Below are the code and all the weights of a small trained network. Each question names an input and a class and asks about switching units off, where a switched-off unit gives its printed mean instead of its output.

import numpy as np


def w(rows, s, z=0):
    codes = np.array(rows[::2]) - 128.0
    scale = np.full(codes.shape[1], s)
    scale[-1] = z or s
    return codes * scale


def f(y):
    return np.maximum(y, 0)


def log_softmax(a):
    a = a - a.max(-1, keepdims=True)
    return a - np.log(np.exp(a).sum(-1, keepdims=True))


def net(x, mask):
    res = np.array(x, float).reshape(1, 6) / 4 @ E
    y = f(res @ A[0][:, :-1].T + A[0][:, -1])
    res = res + np.where(mask, y, B[0][:, -1]) @ B[0][:, :-1]
    return log_softmax(res[-1] @ U[:, :-1].T + U[:, -1])


A, B = {}, {}
E = w([
[69,15,92,67,103,119,96,254,8,196,173],'x0',
[124,133,127,129,126,137,135,129,129,131,136],'x1',
[157,86,195,122,179,182,174,67,33,202,47],'x2',
[140,112,90,237,121,105,172,199,176,196,67],'x3',
[69,97,178,179,228,169,88,179,146,76,123],'x4',
[121,129,131,122,122,145,143,135,137,127,134],'x5',
],0.0094)
A[0] = w([
[193,255,164,179,152,146,154,44,213,62,89,48],'n1',
[121,108,197,180,220,169,79,157,162,43,116,44],'n2',
[132,146,168,102,121,119,101,85,109,113,183,77],'n3',
[134,221,87,136,85,99,72,141,235,50,165,92],'n4',
[227,196,80,77,20,98,182,68,140,178,113,3],'n5',
[58,120,170,197,238,180,78,147,144,80,115,49],'n6',
[148,138,98,229,130,130,167,154,157,160,75,64],'n7',
[127,127,184,52,140,164,74,93,88,91,159,80],'n8',
[121,163,184,70,146,154,97,50,107,64,154,75],'n9',
[169,112,177,115,169,163,200,57,93,164,72,117],'n10',
[179,118,229,129,189,196,182,71,78,200,54,86],'n11',
[131,158,165,162,153,172,161,54,133,132,90,126],'n12',
[140,99,119,211,143,88,175,166,166,202,90,95],'n13',
],0.0073,0.0024)
B[0] = w([
[148,49,117,87,84,192,13,243,2,194,102,247],'n1',
[239,107,111,60,176,129,200,47,161,152,175,189],'n2',
[151,158,170,144,48,149,87,101,175,92,101,160],'n3',
[53,91,36,182,171,56,132,170,149,43,187,220],'n4',
[242,101,124,60,200,134,228,37,166,189,166,206],'n5',
[244,124,122,44,212,121,183,65,166,216,166,191],'n6',
[86,207,203,175,82,182,71,83,181,114,49,176],'n7',
[105,172,183,160,24,147,80,97,137,128,57,181],'n8',
[122,208,204,188,68,176,88,95,139,87,64,192],'n9',
[59,91,69,217,168,42,154,149,188,71,177,190],'n10',
[27,122,47,173,149,38,167,171,171,53,142,209],'n11',
[104,55,95,99,142,154,100,198,84,113,124,183],'n12',
[111,209,228,157,31,186,29,60,125,111,49,180],'n13',
],0.0065,0.015)
U = w([
[62,114,77,158,144,56,141,157,170,53,145,158],'0',
[122,59,125,99,112,171,88,213,19,169,119,250],'1',
[109,248,195,151,85,161,103,80,164,101,92,20],'2',
[199,125,121,88,165,121,185,59,170,172,146,75],'3',
],0.014,0.0012)

Each question gives the input, the list of numbers given to net, and the class t.
The units are the neurons (one row each of A and B). Each row of codes is followed by its name. A weight is (code - 128) times the scale printed after its matrix; where a second scale follows, it is the last column's (A, B and U).
mask holds one flag per neuron, in row order. A switched-off neuron (its flag False) gives its mean, the last column of its row in B, instead of its output. The means were averaged over made-up inputs and are rounded, as every weight is.
A unit's drop is (log p(t) with every unit on - log p(t) with that unit switched off) / (log p(t) with every unit on - log p(t) with every unit switched off).
The circuit of an input: a set's keep is (log p(t) with only the set's units on - log p(t) with every unit switched off) / (log p(t) with every unit on - log p(t) with every unit switched off). Starting from the 12 units with the biggest drops (on a tie, the unit counted first), units are removed one at a time, each time the one whose removal leaves the highest keep (on an exact tie, the one counted first), for as long as the keep stays at least 0.8.
circuit, biggest first: the units of the circuit, biggest drop first
k most important neurons: the k neurons with the biggest drops, biggest first
drop of u: that unit's drop, to one decimal
input [7,0,-7,6,-8,-2], class 3: 3 most important neurons	[n1; n5; n11]
input [-3,2,-6,0,8,3], class 3: circuit, biggest first	[n6]
input [2,8,-6,2,8,0], class 3: circuit, biggest first	[n6; n2]
input [6,-4,-3,-2,8,3], class 3: 2 most important neurons	[n1; n6]
input [2,1,5,0,-6,-2], class 3: 2 most important neurons	[n5; n4]
input [-5,-3,-5,6,5,4], class 2: 4 most important neurons	[n7; n13; n11; n10]
input [7,3,7,3,-1,-4], class 0: circuit, biggest first	[n1; n11]
input [5,-7,-5,-1,-5,-4], class 0: 4 most important neurons	[n1; n6; n2; n12]
input [-4,-3,7,-7,8,0], class 3: 3 most important neurons	[n6; n2; n4]
input [-1,3,5,-6,1,-2], class 2: 2 most important neurons	[n9; n4]
input [5,4,7,6,0,8], class 0: circuit, biggest first	[n11; n1]
input [-8,-8,-6,6,8,4], class 1: 2 most important neurons	[n1; n5]
input [-5,-5,4,3,5,-6], class 1: 3 most important neurons	[n1; n12; n5]
input [-6,3,-3,-1,0,-3], class 1: most important neuron	[n1]
input [5,-7,6,7,1,4], class 2: circuit, biggest first	[n13; n1]
input [-6,-6,2,6,3,5], class 1: 3 most important neurons	[n1; n12; n9]
input [6,3,8,2,3,2], class 0: 2 most important neurons	[n11; n1]
input [-4,-8,1,7,2,-6], class 2: 2 most important neurons	[n7; n13]
input [1,-5,5,7,7,-5], class 2: 3 most important neurons	[n13; n7; n5]
input [-4,-4,-5,1,-8,5], class 3: circuit, biggest first	[n5]
input [-7,-7,1,6,7,6], class 1: drop of n1	1.6
input [-8,3,-7,3,1,4], class 1: drop of n7	0.0
input [3,3,-2,6,-3,6], class 2: drop of n1	0.3
input [5,-2,-4,1,-8,4], class 3: drop of n5	0.2
